Below are the code and all the weights of a small trained network. Each question names an input and a class and asks about switching units off, where a switched-off unit gives its printed mean instead of its output.

import numpy as np


def w(rows, s, z=0):
    codes = np.array(rows[::2]) - 128.0
    scale = np.full(codes.shape[1], s)
    scale[-1] = z or s
    return codes * scale


def f(y):
    return y / 2 * (1 + np.tanh(0.7978845608 * (y + 0.044715 * y**3)))


def log_softmax(a):
    a = a - a.max(-1, keepdims=True)
    return a - np.log(np.exp(a).sum(-1, keepdims=True))


def net(x, mask):
    res = np.array(x, float).reshape(1, 6) / 4 @ E
    y = f(res @ A[0][:, :-1].T + A[0][:, -1])
    res = res + np.where(mask, y, B[0][:, -1]) @ B[0][:, :-1]
    return log_softmax(res[-1] @ U[:, :-1].T + U[:, -1])


A, B = {}, {}
E = w([
[111,86,153,89,164,89,208,190,129,196,117,61],'x0',
[112,88,156,128,109,123,137,110,92,116,110,123],'x1',
[125,145,88,126,120,127,70,179,43,105,143,54],'x2',
[77,180,204,165,162,70,102,117,96,160,196,141],'x3',
[141,133,179,1,95,187,115,104,101,153,170,116],'x4',
[69,104,177,172,181,197,105,116,218,67,132,50],'x5',
],0.0099)
A[0] = w([
[98,111,47,120,154,111,58,215,41,66,153,72,118],'n1',
[136,183,36,120,129,153,125,90,53,182,75,216,23],'n2',
[100,92,123,116,167,105,214,175,121,224,130,65,87],'n3',
[93,162,199,191,121,47,101,138,93,181,225,149,253],'n4',
[109,130,80,174,163,10,130,108,137,109,87,121,51],'n5',
[103,130,57,216,120,48,156,214,131,71,83,148,17],'n6',
[181,161,145,112,63,15,164,142,98,188,124,176,30],'n7',
[148,155,146,145,81,129,48,108,137,47,160,234,249],'n8',
[15,148,245,145,187,130,98,151,192,56,128,60,180],'n9',
[126,112,109,164,166,100,137,114,168,178,62,183,73],'n10',
[93,154,157,77,127,54,212,179,149,186,64,79,21],'n11',
[171,106,38,84,119,163,170,155,132,83,33,137,18],'n12',
[143,208,132,147,118,133,162,203,120,102,166,119,45],'n13',
[185,84,102,129,42,194,158,153,201,108,108,96,52],'n14',
[175,156,183,48,75,218,97,112,89,205,156,103,123],'n15',
[129,205,81,140,113,152,109,172,97,146,134,24,184],'n16',
[165,163,110,159,65,75,176,150,20,184,100,197,14],'n17',
[102,93,132,58,196,89,191,233,155,183,135,90,38],'n18',
[143,166,121,190,158,50,155,170,115,102,37,134,61],'n19',
[201,80,61,108,70,168,154,194,147,75,20,108,67],'n20',
[163,139,82,70,152,120,139,158,45,184,113,214,63],'n21',
[137,180,205,7,79,187,139,153,143,166,174,130,83],'n22',
[125,116,171,119,130,129,230,60,253,173,140,235,226],'n23',
],0.006,0.0011)
B[0] = w([
[152,125,94,53,159,56,111,142,99,147,48,133,220],'n1',
[93,137,99,140,141,173,189,91,132,121,99,128,198],'n2',
[93,113,63,158,89,154,96,91,98,113,145,177,203],'n3',
[137,135,148,116,79,95,150,199,100,152,177,172,247],'n4',
[165,90,160,162,139,150,101,121,168,192,152,115,180],'n5',
[136,78,158,173,128,160,109,95,157,168,106,128,207],'n6',
[94,211,148,119,146,172,170,148,148,111,97,71,219],'n7',
[75,98,79,119,85,133,104,74,121,105,147,167,231],'n8',
[109,187,141,113,141,143,166,152,196,106,118,118,255],'n9',
[162,79,133,115,153,113,116,140,140,163,91,119,166],'n10',
[91,163,79,152,93,168,98,80,63,108,131,188,191],'n11',
[153,147,136,115,98,54,150,175,131,122,197,150,201],'n12',
[121,113,174,95,119,128,96,141,134,114,138,121,143],'n13',
[103,144,160,120,109,100,179,139,159,80,163,122,187],'n14',
[184,82,149,174,129,148,87,104,159,147,108,142,227],'n15',
[130,116,106,103,148,82,140,118,115,90,74,134,191],'n16',
[109,175,140,148,190,173,176,145,141,76,139,83,227],'n17',
[54,87,93,135,85,170,108,89,119,123,135,167,205],'n18',
[184,109,174,158,137,146,88,117,167,180,116,130,184],'n19',
[130,160,164,146,87,119,174,196,164,155,200,142,222],'n20',
[122,142,151,142,134,151,157,115,143,131,111,72,213],'n21',
[194,61,172,203,176,124,115,95,157,171,130,119,222],'n22',
[123,122,113,2,156,71,103,130,66,101,69,111,243],'n23',
],0.0085,0.0081)
U = w([
[98,192,134,157,193,228,176,121,162,81,119,18,45],'0',
[81,105,22,169,77,185,84,68,111,112,152,186,254],'1',
[231,55,173,190,168,157,98,95,154,205,124,99,14],'2',
[141,154,176,131,101,42,167,170,125,155,254,142,154],'3',
[146,100,99,60,183,38,116,115,93,126,32,103,174],'4',
],0.0098,0.00059)

Each question gives the input, the list of numbers given to net, and the class t.
The units are the neurons (one row each of A and B). Each row of codes is followed by its name. A weight is (code - 128) times the scale printed after its matrix; where a second scale follows, it is the last column's (A, B and U).
mask holds one flag per neuron, in row order. A switched-off neuron (its flag False) gives its mean, the last column of its row in B, instead of its output. The means were averaged over made-up inputs and are rounded, as every weight is.
A unit's drop is (log p(t) with every unit on - log p(t) with that unit switched off) / (log p(t) with every unit on - log p(t) with every unit switched off).
The circuit of an input: a set's keep is (log p(t) with only the set's units on - log p(t) with every unit switched off) / (log p(t) with every unit on - log p(t) with every unit switched off). Starting from the 12 units with the biggest drops (on a tie, the unit counted first), units are removed one at a time, each time the one whose removal leaves the highest keep (on an exact tie, the one counted first), for as long as the keep stays at least 0.8.
units of the circuit, in order: the units of the circuit, biggest drop first
most important unit: the unit with the biggest drop
k most important neurons: the k neurons with the biggest drops, biggest first
drop when u is switched off: that unit's drop, to one decimal
input [1,4,-3,-8,-1,-7], class 3: 4 most important neurons	(n12; n20; n9; n14)
input [0,1,-7,0,-2,6], class 4: most important unit	n23
input [-6,0,-2,-8,2,3], class 3: units of the circuit, in order	(n20; n12)
input [2,-5,-1,-8,-3,6], class 3: units of the circuit, in order	(n12; n20)
input [7,-4,-2,2,5,-7], class 0: units of the circuit, in order	(n7; n17)
input [6,-5,-6,3,6,-3], class 1: units of the circuit, in order	(n11; n18)
input [5,-4,0,-2,-8,-7], class 2: 3 most important neurons	(n19; n6; n5)
input [-1,8,-1,-5,6,-6], class 0: units of the circuit, in order	(n17; n21)
input [8,5,-3,2,0,6], class 1: units of the circuit, in order	(n3; n18)
input [-5,5,8,3,8,-3], class 2: 2 most important neurons	(n15; n22)
input [-7,2,-5,4,-4,-8], class 0: units of the circuit, in order	(n17; n7)
input [6,-7,4,4,-7,-5], class 2: 2 most important neurons	(n19; n5)
input [2,-5,-2,-6,-8,-1], class 2: 2 most important neurons	(n6; n19)
input [-1,1,-4,2,3,0], class 4: most important neuron	(n23)
input [5,-1,-5,-1,-2,-2], class 1: 2 most important neurons	(n11; n3)
input [6,0,2,-7,-7,-1], class 2: 2 most important neurons	(n6; n19)
input [7,-3,-4,2,-7,-1], class 1: 3 most important neurons	(n11; n3; n18)
input [2,4,2,4,-4,-4], class 0: 3 most important neurons	(n17; n7; n12)
input [8,3,5,8,-2,1], class 1: 2 most important neurons	(n3; n18)
input [0,1,6,5,-3,2], class 4: 2 most important neurons	(n1; n20)
input [-1,-3,-7,1,4,-8], class 0: 2 most important neurons	(n7; n17)
input [-2,-6,8,4,1,0], class 4: most important unit	n1
input [-6,5,-8,7,-2,1], class 4: 2 most important neurons	(n23; n20)
input [-5,-6,-6,-1,-4,4], class 4: drop when n11 is switched off	0.1
input [2,2,4,-8,7,-2], class 3: drop when n19 is switched off	0.1
input [1,-6,-2,-2,-5,-6], class 0: drop when n17 is switched off	0.3
input [8,-2,6,-8,8,-1], class 1: units of the circuit, in order	(n18)
